Each row has a name. After each piece below comes the name of the row it's from, unless a question asks for something else. Each question is about the rows just above it.

[ 96 138 149 165 175 152 116 158 178 178 134  93  83 141  89 132  88 132
 132 144 100 137 127 166 179 124 127  94 108 166  92  87 143 133 115 111
 140 107  92 169 175 115  88 173 124  93]  Lem
[ 79 157 103 145  81 168 125 177 150  80 173 100 145 155  95 169 133 131
  77 141  95 163 145 135 129 145 102 149 123 137  87  93 115 139 142 164
 167 127  78  88  88 127 173 121 108 124]  bam
[175 169  83 116 124  93 140 178 115 179 132 158 166 132 133 127  87  96
 152  88 144 165 115 127 166 111 100 178 141 137 107 108 173  93  88 137
  92 149  94 175 134 143 124 132  92  89]  Tema
[169 177 108 167 121  95  80  87 103 135 127  81 125 135 102 115  78 145
 129  88 115 155 127 133  77 164 124 137 131  95  88 145 158  79 150 157
 149 163 118 123 167 173 142 100  93 139]  goko
Put [ 92 107 138 132 134 144 132 175  89 143 166 133 140  88  93 115 173 152
 115 175 178 149 132 124 127 116 137 179 158  96 165 108 111 127 169  92
 141 124  88 100  94  93 166  87  83 178] back in order: which row is it?
Lem
[137 141 152 166 132  93 115  89 124 137 133 166 169 108 175  88 127 143
  87  92 116 107  96 127  88 179 149 175 100  94 132  92 111 132 178 134
  83 178 140 124 173  93 144 115 165 158] is which row reordered?
Tema
which: [175 169  83 116 124  93 140 178 115 179 132 158 166 132 133 127  87  96
 152  88 144 165 115 127 166 111 100 178 141 137 107 108 173  93  88 137
  92 149  94 175 134 143 124 132  92  89]
Tema
Give the next 3 entries after [178 134].
[ 93  83 141]

[128 123 132 107 132 125 132 116 126 123 123 132 120 145 114 125 135] = livor
[132 125 143 129 130 112 146 131 121 129 129 135 122 133 119 124 123] = dufe
[127 125 132 121 133 126 110 123 126 126 127 122 125 133 121 126 131] = roko
[120 123 114 135 116 145 128 124 132 125 132 123 132 126 125 132 107] = goko
[119 121 126 132 153 119 130 127 135 125 133 116 119 129 138 127 119] = bam
[126 126 132 135 120 129 133 121 126 129 120 152 125 145  95 129 101] = Gab
[128 128 128 153 136 124 114  65 118 120 123 125 125 133 163 132 116] = Bek
[122 121 133 133 127 127 133 126 126 125 126 133 110 123 131 126 132] = bab
[133 122 132 145 118 126 132 134 133 129 130 134 131 133  96 126 126] = sis
[128 125 136 121 121 126 132 153 127 130 127 135 125 133 105 126 138] = Lem
Which row holds these entries in another order? [131 126 121 133 125 122 127 126 126 123 110 126 133 121 132 125 127]
roko
The row with [128 125 136 121 121 126 132 153 127 130 127 135 125 133 105 126 138] is
Lem
Put [116 119 119 119 119 121 125 126 127 127 129 130 132 133 135 138 153] back in order: which row is it?
bam
The next 3 entries after [121 121 126 132 153 127 130 127 135 125 133]:
[105 126 138]
which: [120 123 114 135 116 145 128 124 132 125 132 123 132 126 125 132 107]
goko
The row with [126 126 132 135 120 129 133 121 126 129 120 152 125 145  95 129 101] is
Gab
Put [126 123 123 132 120 145 114 125 135 128 123 132 107 132 125 132 116] back in order: which row is it?
livor

[118  95 140 118 118 120 104] : Tema
[142  93 120  95  84 144 110] : livor
[164  66 145 120  95 105  88] : bam
[133 115 127 127 127 105 123] : goko
[113 133 116 127 126 136 145] : roko
What are the next 3 entries after [133 116 127]?
[126 136 145]
The next 3 entries after [140 118]:
[118 120 104]
which: [142  93 120  95  84 144 110]
livor
Give the next 3 entries after [116 127].
[126 136 145]
Which value appears more than once in Tema?
[118]

[169 154 191 122 165 105 175 171  85 173  91 115 183 178 107 134 174 157
 180] -> dufe
[143 165 140 165 113 109 170 138 147 174 140 149 133 143 156 165 165 113
 114] -> Tema
[143 147 165 165 165 165 143 140 156 133 149 114 138 113 174 169 140 113
 109] -> bab
Give the next 3 entries after [115 183 178].
[107 134 174]
Which row holds [143 147 165 165 165 165 143 140 156 133 149 114 138 113 174 169 140 113
 109]?
bab
which: [169 154 191 122 165 105 175 171  85 173  91 115 183 178 107 134 174 157
 180]
dufe
[109 113 113 114 133 138 140 140 143 143 147 149 156 165 165 165 165 169
 174] is which row reordered?
bab

[154 101  92 152 142 118 131 100 143  91 128 157  98 173 156 132 106 163]  bam
[133 103 125 149 141 141 135 115 108 158  66  92 124 119 106 137 121 168]  livor
[174 125  93  96 170 121 193 192 129 155 119 135 131 103 110 126 148 126]  sis
[128 129  95 121 133  97 113 114 137 143  90 120  85 156 129 104 139 138]  roko
[101 105 143 158 159 128 129  95 121 133  97 113 113 137 122 136 105 171]  medas
[154 101  92 152 142 118 131 100 143  91 128 157 138 173 156 132 106 163]  Tema
[174 125  93  96 170 121 193 192 129 155 119 135 131 103 125 133 116 159]  Bek
[129 107  98 113 162  98 109  69 151 152 179 168 179 105 144 158 143 147]  goko
Give the next 3 entries after [128 129  95 121 133  97 113 113 137].
[122 136 105]
Give the next 3 entries after [131 103 125].
[133 116 159]

[121 117 121 105 121] -> sis
[126  76 122 126 145] -> Bek
[137 101 121 117 150] -> goko
[117 123 122 125 169] -> Lem
[121 117 132 141 128] -> livor
[116  76 145 126 145] -> Gab
[153 139 139 139 139] -> roko
[142 110 129 126  75] -> bam
Repeated in roko:
[139]
The value that sis holds more than once:
[121]
Repeated in Gab:
[145]
Which row holds [116  76 145 126 145]?
Gab
Where do [153 139 139 139 139] appear?
roko
Which row holds [142 110 129 126  75]?
bam

[177 148 153 153] = Bek
[177 148  80  80] = livor
[ 80 149 177  80] = goko
The value that Bek holds more than once:
[153]
Which row holds these entries in another order? [ 80  80 149 177]
goko
Repeated in goko:
[80]
Put [148  80  80 177] back in order: which row is it?
livor

[128 129 145 134 132 129 131 129 129 129 133 128 175 144 129 136 136 168
 132 132 131 129 140] -> roko
[131 140 139 134 145 131 134 132 128 131 133 130 139 168 129 141 135 134
 132 138 132 128 142] -> dufe
[140 139 128 142 140 138 134 132 131 145 128 130 135 134 129 168 131 139
 134 133 131 132 132] -> medas
[130 132 144 135 137 130 133 130 128 130 134 129 155 158 129 140 136 146
 133 135 132 128 143] -> Gab
[128 135 131 133 169 129 130 129 128 131 131 195 128 129 129 131 151 137
 137 135 135 129 143] -> goko
[129 136 139 139 163 129 131 129 128 132 134 142 129 135 130 137 153 129
 138 135 139 128 140] -> Tema
[131 144 139 139 163 134 133 130 128 132 134 142 129 135 130 137 153 129
 138 134 139 128 138] -> bab
Put [128 131 145 142 134 129 134 132 131 168 131 135 130 140 139 132 138 134
 133 139 128 141 132] back in order: which row is it?
dufe
What are the next 3 entries after [132 128 131 133 130 139 168 129 141 135 134]?
[132 138 132]
The next 3 entries after [138 134 132]:
[131 145 128]
Give the next 3 entries after [132 144].
[135 137 130]
The next 3 entries after [134 132 128]:
[131 133 130]
The row with [128 129 145 134 132 129 131 129 129 129 133 128 175 144 129 136 136 168
 132 132 131 129 140] is
roko

[ 78 135 151  78 147] : bam
[ 77 118 113 113 113] : livor
[ 76 115 108 186 154] : Gab
[ 80 133 146  90 147] : dufe
[ 74 135 151  78 149] : goko
[ 79 119 115 166 151] : Lem
[ 64 133 150  82 153] : Tema
[ 87 115 106 190 149] : bab
[196 139 143  81  96] : roko
[175 125 115 155 109] : sis
[ 76 115 108 186 154] is in which row?
Gab
Which value appears more than once in livor?
[113]
[ 76 108 115 154 186] is which row reordered?
Gab
The row with [175 125 115 155 109] is
sis
[ 74 135 151  78 149] is in which row?
goko
which: [ 78 135 151  78 147]
bam

[100 120 111 132 138 100 126 124 152 150 115 132 132 145 137 130 130 144
 132 149 139 134 123  92 118 135 123 139 106 120 132 140 101 145 127 134
 130  72 162 126 134 129 132 142 122 119 142 110] = goko
[117 140 119 137 126 112 127 117 139 129 119 140 125 119 138 138 124 133
 128 136 141 134 112 119 123 131 129 119 132 131 129 142 114 121 122 127
 136 121 141 113 138 133 141 136 126 128 118 114] = roko
[117 140 119 137 126 112 127 117 139 129 119 140 125 119 138 138 124 133
 128 136 141 134 112 119 123 131 129 119 132 120 122 140 101 145 127 134
 130  72 162 126 134 129 117 142 122 119 142 110] = Bek
which: [117 140 119 137 126 112 127 117 139 129 119 140 125 119 138 138 124 133
 128 136 141 134 112 119 123 131 129 119 132 120 122 140 101 145 127 134
 130  72 162 126 134 129 117 142 122 119 142 110]
Bek
Where do [100 120 111 132 138 100 126 124 152 150 115 132 132 145 137 130 130 144
 132 149 139 134 123  92 118 135 123 139 106 120 132 140 101 145 127 134
 130  72 162 126 134 129 132 142 122 119 142 110] appear?
goko

[124  93 144 121 118 131 139  83 144 136]  bam
[142 150 140  73  81 123 132 119 137 126]  goko
[111 114 123 182 171 135 124 135 122 129]  Tema
[138 137 134 102  98 123 130 124 130 129]  Bek
[116 119 126 168 153 133 124 131 124 130]  roko
[135 139 133 102 105 126 130 125 131 128]  medas
[132 131 131 113 120 125 129 124 131 125]  sis
[128 128 132 126 127 125 127 122 131 124]  Lem
[135 140 134 101 102 126 130 125 131 129]  dufe
[136 130 129 130 111 123 130 125 129 128]  livor
[140 144 131  83 131 121 131 118 136 124]  bab
[128 133 132 124 121 129 128 127 129 128]  Gab
The next 3 entries after [132 131]:
[131 113 120]
Put [144 140 136 118 131 124 121 131 131  83] back in order: which row is it?
bab
The value that Bek holds more than once:
[130]
Which value appears more than once in bab?
[131]
The value that bam holds more than once:
[144]

[174 149 137 157 162 152 152 141 122 152 141 140 135 113 152 120 134 163
 150 167 160 114 150 185 142 152 151 186 136 172 132] = Bek
[161 195 154 182 162  94 148 133 107 134 132 132 124  92 129 103 124 163
 145 168 158 165 101 133 132 147 146 193 126 176 119] = medas
[147  92 148 129 132 182 195 162 126 133 145 132 158 107 133 132 119 168
 193 124 154 163 103 176 124 133  94 101 146 161 165] = livor
which: [161 195 154 182 162  94 148 133 107 134 132 132 124  92 129 103 124 163
 145 168 158 165 101 133 132 147 146 193 126 176 119]
medas
Give the next 3 entries after [158 107 133 132 119].
[168 193 124]
What are the next 3 entries after [163 103 176]?
[124 133  94]
The next 3 entries after [195 162 126 133 145 132]:
[158 107 133]
Put [132 162 193 158 147 124 119 176 133 133 134  92 146 129 132 132 195  94
 163 165 148 168 101 161 126 154 182 145 107 103 124] back in order: which row is it?
medas

[135 108 112 171 171 133] -> livor
[136 108 136 159 174 133] -> sis
[134 109 107 165 168 134] -> Tema
[128 115 115 139 158 118] -> bab
[150 150  97 150 141 126] -> goko
[140 103  96 191 103 103] -> Bek
The next 3 entries after [134 109]:
[107 165 168]
Repeated in goko:
[150]
The value that sis holds more than once:
[136]
Repeated in livor:
[171]
Which value appears more than once in Bek?
[103]
Give the next 3 entries after [108 136].
[159 174 133]

[109 115 126 122 133  97 129 136 102 141  95 105 126 136 116 129 156] : goko
[132 108 131 119 115 137 151 125  87 127 115 130  94 150 116 137 117] : bam
[128 157 151 124 127 137 101 130 116 116 128 151 142 106 151 170 146] : sis
[139 108 131 124 139 137 101 103 139 134 139 130 118 143 116 113 117] : Bek
[141 129 141 137 139 113 129 119 160 134 142 118 134 128 144 113  77] : Tema
Which value appears more than once in Bek?
[139]
[128 157 151 124 127 137 101 130 116 116 128 151 142 106 151 170 146] is in which row?
sis
Which row holds these entries in another order? [ 77 141 113 113 142 129 139 118 129 144 134 160 119 128 141 137 134]
Tema
Which row holds [141 129 141 137 139 113 129 119 160 134 142 118 134 128 144 113  77]?
Tema
Put [117 137 116 150  94 130 115 127  87 125 151 137 115 119 131 108 132] back in order: which row is it?
bam
Give the next 3 entries after [101 103 139].
[134 139 130]

[131 111 154 101] -> Gab
[131 100 111 154] -> medas
[188  64 177  64] -> Tema
[ 86 188 177  64] -> Bek
Where do [131 111 154 101] appear?
Gab
Which row holds these entries in another order? [154 111 131 101]
Gab
Put [188  64  64 177] back in order: which row is it?
Tema
[177  64 188  86] is which row reordered?
Bek
[101 154 111 131] is which row reordered?
Gab
Which value appears more than once in Tema?
[64]

[190  66 190  66 125 118 116  87 183  65  66 185] -> livor
[ 65  66 183  65 185 190 116  87 190  66 118 125] -> bab
[ 66 194 123 188 180  68  72 184 138 136 137 187] -> Gab
which: [190  66 190  66 125 118 116  87 183  65  66 185]
livor
[ 65  66 183  65 185 190 116  87 190  66 118 125] is in which row?
bab
Put [125 118  66 190  87 116 190 185  65 183  66  65] back in order: which row is it?
bab
Put [ 66 185 190  66 190  66 125 118 116  87 183  65] back in order: which row is it?
livor
[ 65  65  66  66  87 116 118 125 183 185 190 190] is which row reordered?
bab
The next 3 entries after [ 66 125 118]:
[116  87 183]

[179  92  92 118] -> dufe
[179 185 100 118] -> roko
[117 179  92 185] -> goko
Put [ 92 118 179  92] back in order: which row is it?
dufe
Repeated in dufe:
[92]
which: [179 185 100 118]
roko
Which row holds these entries in another order? [ 92 185 117 179]
goko

